Here is a tiny trained network, its code and every weight. The questions are about switching its units off for an input and a target symbol, where a switched-off unit gives its printed mean instead of its output.

import numpy as np


def w(rows, s, z=0):
    codes = np.array(rows[::2]) - 128.0
    scale = np.full(codes.shape[1], s)
    scale[-1] = z or s
    return codes * scale


def norm(h):
    return h / np.sqrt((h * h).mean(-1, keepdims=True) + 1e-5)


def f(y):
    return y / 2 * (1 + np.tanh(0.7978845608 * (y + 0.044715 * y**3)))


def softmax(a):
    e = np.exp(a - a.max(-1, keepdims=True))
    return e / e.sum(-1, keepdims=True)


def log_softmax(a):
    a = a - a.max(-1, keepdims=True)
    return a - np.log(np.exp(a).sum(-1, keepdims=True))


def net(x, mask):
    ids = ['ΓΘΦΨαβεζηξσω'.index(c) for c in x.split()]
    T = len(ids)
    res = E[ids] + P[:T]
    q, k, v = (norm(res) @ M[0].T for M in (Q, K, V))
    z = softmax(np.where(np.tri(T) > 0, q @ k.T / 2**0.5, -1e9)) @ v
    res = res + np.where(mask[0], z, O[0][:, -1]) @ O[0][:, :-1]
    y = f(norm(res) @ A[0][:, :-1].T + A[0][:, -1])
    res = res + np.where(mask[1:9], y, B[0][:, -1]) @ B[0][:, :-1]
    return log_softmax(norm(res)[-1] @ U[:, :-1].T + U[:, -1])


Q, K, V, O, A, B = {}, {}, {}, {}, {}, {}
E = w([
[180,178,72,100,110],'Γ',
[102,159,40,91,123],'Θ',
[169,185,109,106,115],'Φ',
[90,185,69,103,102],'Ψ',
[69,167,83,52,130],'α',
[147,98,89,117,117],'β',
[132,109,137,134,133],'ε',
[173,161,39,98,108],'ζ',
[69,174,115,173,106],'η',
[100,25,99,140,21],'ξ',
[132,120,131,219,128],'σ',
[92,98,254,132,211],'ω',
],0.02)
P = w([
[103,66,153,146,148],'0',
[168,92,7,188,126],'1',
[193,122,100,110,123],'2',
[88,103,73,183,117],'3',
[194,139,131,110,95],'4',
[83,103,119,191,115],'5',
[199,159,148,112,83],'6',
[97,117,85,180,182],'7',
],0.017)
Q[0] = w([
[2,45,130,242,198],'head 0',
[206,187,56,49,3],'head 0',
],0.0053)
K[0] = w([
[134,153,94,88,254],'head 0',
[105,159,121,134,4],'head 0',
],0.0086)
V[0] = w([
[134,144,135,253,92],'head 0',
[92,187,98,147,210],'head 0',
],0.0073)
O[0] = w([
[123,98,76,182,124,100],'head 0',
[136,252,169,182,156,253],'head 0',
],0.02,0.0021)
A[0] = w([
[182,107,169,237,237,254],'neuron 0',
[185,31,223,101,136,38],'neuron 1',
[80,160,119,160,181,94],'neuron 2',
[222,41,210,207,75,151],'neuron 3',
[89,117,214,93,183,103],'neuron 4',
[59,160,68,153,92,170],'neuron 5',
[103,97,8,179,80,106],'neuron 6',
[170,230,83,193,189,104],'neuron 7',
],0.011,0.005)
B[0] = w([
[132,191,102,228,129,181],'neuron 0',
[156,81,154,43,184,134],'neuron 1',
[76,9,147,125,101,173],'neuron 2',
[164,186,30,123,185,153],'neuron 3',
[174,113,153,120,54,142],'neuron 4',
[189,116,111,175,182,255],'neuron 5',
[137,158,205,209,71,230],'neuron 6',
[99,87,176,135,90,249],'neuron 7',
],0.012,0.0094)
U = w([
[139,140,133,249,128,179],'Γ',
[77,158,46,202,166,181],'Θ',
[30,113,125,144,184,86],'Φ',
[32,92,196,84,170,126],'Ψ',
[239,162,217,114,210,134],'α',
[166,112,105,93,155,74],'β',
[146,32,46,115,83,56],'ε',
[137,97,131,99,129,2],'ζ',
[201,139,54,106,219,83],'η',
[209,163,131,66,75,69],'ξ',
[154,81,173,89,132,46],'σ',
[104,255,226,50,70,104],'ω',
],0.0098,0.0043)

Each question gives the input, a string of symbols that net reads in full, and the target symbol t.
The units are the heads (2 rows each of Q, K, V and O) and the neurons (one row each of A and B). Each row of codes is followed by its name. A weight is (code - 128) times the scale printed after its matrix; where a second scale follows, it is the last column's (O, A, B and U).
mask holds one flag per unit, heads first, then neurons. A switched-off unit (its flag False) gives its mean, the last column of its rows in O or B, instead of its output. The means were averaged over made-up inputs and are rounded, as every weight is.
A unit's drop is (log p(t) with every unit on - log p(t) with that unit switched off) / (log p(t) with every unit on - log p(t) with every unit switched off).
The circuit of an input: a set's keep is (log p(t) with only the set's units on - log p(t) with every unit switched off) / (log p(t) with every unit on - log p(t) with every unit switched off). Starting from all 9 units, units are removed one at a time, each time the one whose removal leaves the highest keep (on an exact tie, the one counted first), for as long as the keep stays at least 0.8.
circuit, biggest first: the units of the circuit, biggest drop first
most important unit: the unit with the biggest drop
k most important neurons: the k neurons with the biggest drops, biggest first
drop of u: that unit's drop, to one decimal
input α α Φ, target ω: circuit, biggest first : neuron 5; head 0
input ε α α Ψ η α ξ, target ε: 4 most important neurons : neuron 0; neuron 5; neuron 3; neuron 1
input ε α Ψ ζ Θ, target ξ: circuit, biggest first : neuron 0; head 0
input α α ζ η η α, target Φ: circuit, biggest first : head 0; neuron 6; neuron 0
input α α Θ, target ω: circuit, biggest first : head 0; neuron 5
input η α β α ε, target η: circuit, biggest first : neuron 3; head 0
input Ψ α ζ, target ξ: 3 most important neurons : neuron 5; neuron 6; neuron 0
input α α ζ, target ξ: most important unit : neuron 5
input α ζ Φ, target ξ: circuit, biggest first : neuron 5; neuron 6
input α α σ, target Θ: 2 most important neurons : neuron 3; neuron 6
input α Θ α Θ Θ, target ω: 2 most important neurons : neuron 5; neuron 3
input α η ζ α α σ Φ α, target Ψ: drop of head 0 : 0.3
input α α Θ α ζ ε α α, target Ψ: drop of head 0 : 0.4
input α ζ η α σ, target Θ: drop of neuron 2 : 0.0
